The rows lie along a hidden order. The number after each row says roughly how far along it the row is, from 0 to 20. A new part has a new order.
(in the rows, 128 means zero)
| 105 | 127 |  85 | 122 | 149 | 134 | 118 | 155 | 103 |  45 | 188 | 136 | 133 | 134 | 136 |  79 | 133 | 109 | 255 | 141 | 129 |  9
| 148 | 100 |  41 | 135 | 114 | 110 |  91 |  97 |  80 |  82 | 145 | 102 | 144 |  82 | 139 | 109 | 111 | 131 | 190 | 122 | 129 |  7
| 153 |  98 |  96 | 138 | 123 | 112 | 123 | 120 | 118 | 145 | 144 | 107 | 134 |  98 | 137 | 131 | 117 | 138 |  66 | 115 | 123 |  7
| 118 | 121 | 131 | 124 | 113 | 116 | 110 | 135 | 142 |  86 | 181 | 121 | 125 |  83 | 128 | 132 | 124 | 130 | 181 | 138 | 128 |  9
| 127 | 101 | 128 | 130 | 139 | 121 | 120 | 165 | 104 |  85 | 145 | 106 | 117 | 104 | 124 |  54 | 131 | 137 | 175 | 123 | 130 |  0
| 118 | 137 | 165 | 127 | 145 | 132 | 123 |  94 | 123 | 116 | 130 | 132 | 136 | 126 | 114 | 161 | 109 | 105 | 213 | 155 | 122 |  20
| 141 | 131 | 119 | 131 | 122 | 112 |  99 | 118 | 101 | 130 | 150 |  75 | 138 | 156 | 137 | 145 | 103 | 109 | 189 | 119 | 131 |  8
| 145 | 102 |  80 | 125 |  95 | 104 | 111 | 132 | 102 | 110 | 159 | 110 | 130 | 108 | 140 | 104 | 119 | 135 |  94 | 110 | 134 |  5

| 136 | 123 | 164 | 127 | 132 | 138 | 138 | 121 | 119 | 127 | 150 | 112 | 138 | 128 | 129 | 111 | 129 | 156 |  52 | 128 | 151 | 130 | 130 |  3
| 138 | 147 | 210 | 127 | 166 | 147 | 154 | 134 | 115 | 132 | 192 | 107 | 141 | 127 | 133 | 136 | 128 | 158 |  31 | 128 | 181 | 131 | 134 |  15
| 133 | 126 | 150 | 127 | 134 | 134 | 134 | 126 | 123 | 127 | 138 | 118 | 137 | 128 | 130 | 116 | 128 | 141 |  73 | 128 | 133 | 129 | 130 |  2
| 135 | 135 | 203 | 129 | 176 | 136 | 149 | 157 | 123 | 136 | 217 | 118 | 137 | 128 | 128 | 126 | 128 | 141 |  78 | 128 | 207 | 129 | 134 |  20
| 142 | 136 | 177 | 126 | 139 | 141 | 145 | 114 | 115 | 125 | 153 | 107 | 142 | 127 | 132 | 126 | 126 | 159 |  29 | 127 | 145 | 132 | 131 |  3
| 133 | 133 | 162 | 127 | 138 | 134 | 136 | 128 | 122 | 128 | 144 | 112 | 136 | 128 | 130 | 123 | 128 | 144 |  76 | 128 | 135 | 130 | 130 |  4
| 132 | 132 | 159 | 127 | 137 | 136 | 135 | 126 | 121 | 126 | 245 | 119 | 133 | 128 | 129 | 127 | 128 | 145 |  95 | 128 | 147 | 129 | 129 |  3
| 127 | 156 | 194 | 129 | 163 | 127 | 148 | 154 | 130 | 135 | 176 | 130 | 128 | 128 | 134 | 161 | 128 | 125 | 138 | 128 | 169 | 130 | 130 |  13
| 133 | 121 | 137 | 127 | 132 | 132 | 132 | 123 | 122 | 127 | 136 | 118 | 134 | 128 | 128 | 112 | 128 | 141 |  90 | 128 | 143 | 129 | 129 |  0

Next part:
| 122 | 123 |  98 | 102 | 124 | 127 | 110 | 150 | 130 | 170 |  91 | 147 | 118 | 144 | 192 | 131 | 135 | 123 | 128 | 131 | 148 | 125 |   7 | 145 | 123 | 127 |  20
| 113 | 127 | 138 | 128 | 127 | 131 | 128 | 139 | 124 |  99 | 179 | 129 | 102 | 156 | 113 | 116 | 148 | 120 | 140 | 107 | 116 | 128 |  90 | 175 | 109 | 113 |  0
| 138 | 148 | 125 | 141 | 123 | 127 | 117 | 140 | 124 |  34 | 157 | 126 | 124 | 127 | 121 | 116 | 139 | 130 | 121 | 106 | 111 | 165 | 111 | 104 | 144 | 127 |  7
| 121 |  74 | 142 | 127 | 127 | 131 | 133 | 135 | 128 | 114 | 169 | 114 | 130 | 138 | 127 | 127 | 153 | 126 | 141 |  94 | 120 | 112 | 111 | 115 | 116 | 126 |  14
| 131 |  66 | 109 | 123 | 127 | 126 | 106 | 126 | 130 | 168 |  91 | 139 | 119 | 123 | 192 | 142 | 141 | 125 | 133 | 139 | 140 | 139 |  24 | 163 | 129 | 130 |  10
| 148 | 139 | 131 | 128 | 126 | 130 | 111 | 135 | 127 |  65 | 148 | 114 | 127 | 126 | 122 | 121 | 137 | 132 | 119 | 112 | 115 | 169 |  97 | 110 | 126 | 128 |  11
| 113 |  65 | 135 | 144 | 111 | 130 | 129 | 131 | 128 | 158 | 174 | 113 | 100 | 120 | 128 | 126 | 144 | 123 | 137 | 141 | 117 | 132 | 121 | 144 | 116 | 115 |  5
| 122 | 131 | 104 | 118 | 127 | 128 | 101 | 139 | 130 | 175 |  86 | 134 | 124 | 133 | 193 | 133 | 119 | 127 | 132 |  84 | 139 | 107 |  48 | 182 | 164 | 128 |  8
| 107 |  69 | 104 | 111 | 125 | 129 | 110 | 151 | 128 | 110 | 146 | 131 | 118 | 144 | 182 | 129 | 146 | 128 | 139 | 137 | 142 | 107 | 117 | 122 | 162 | 129 |  15
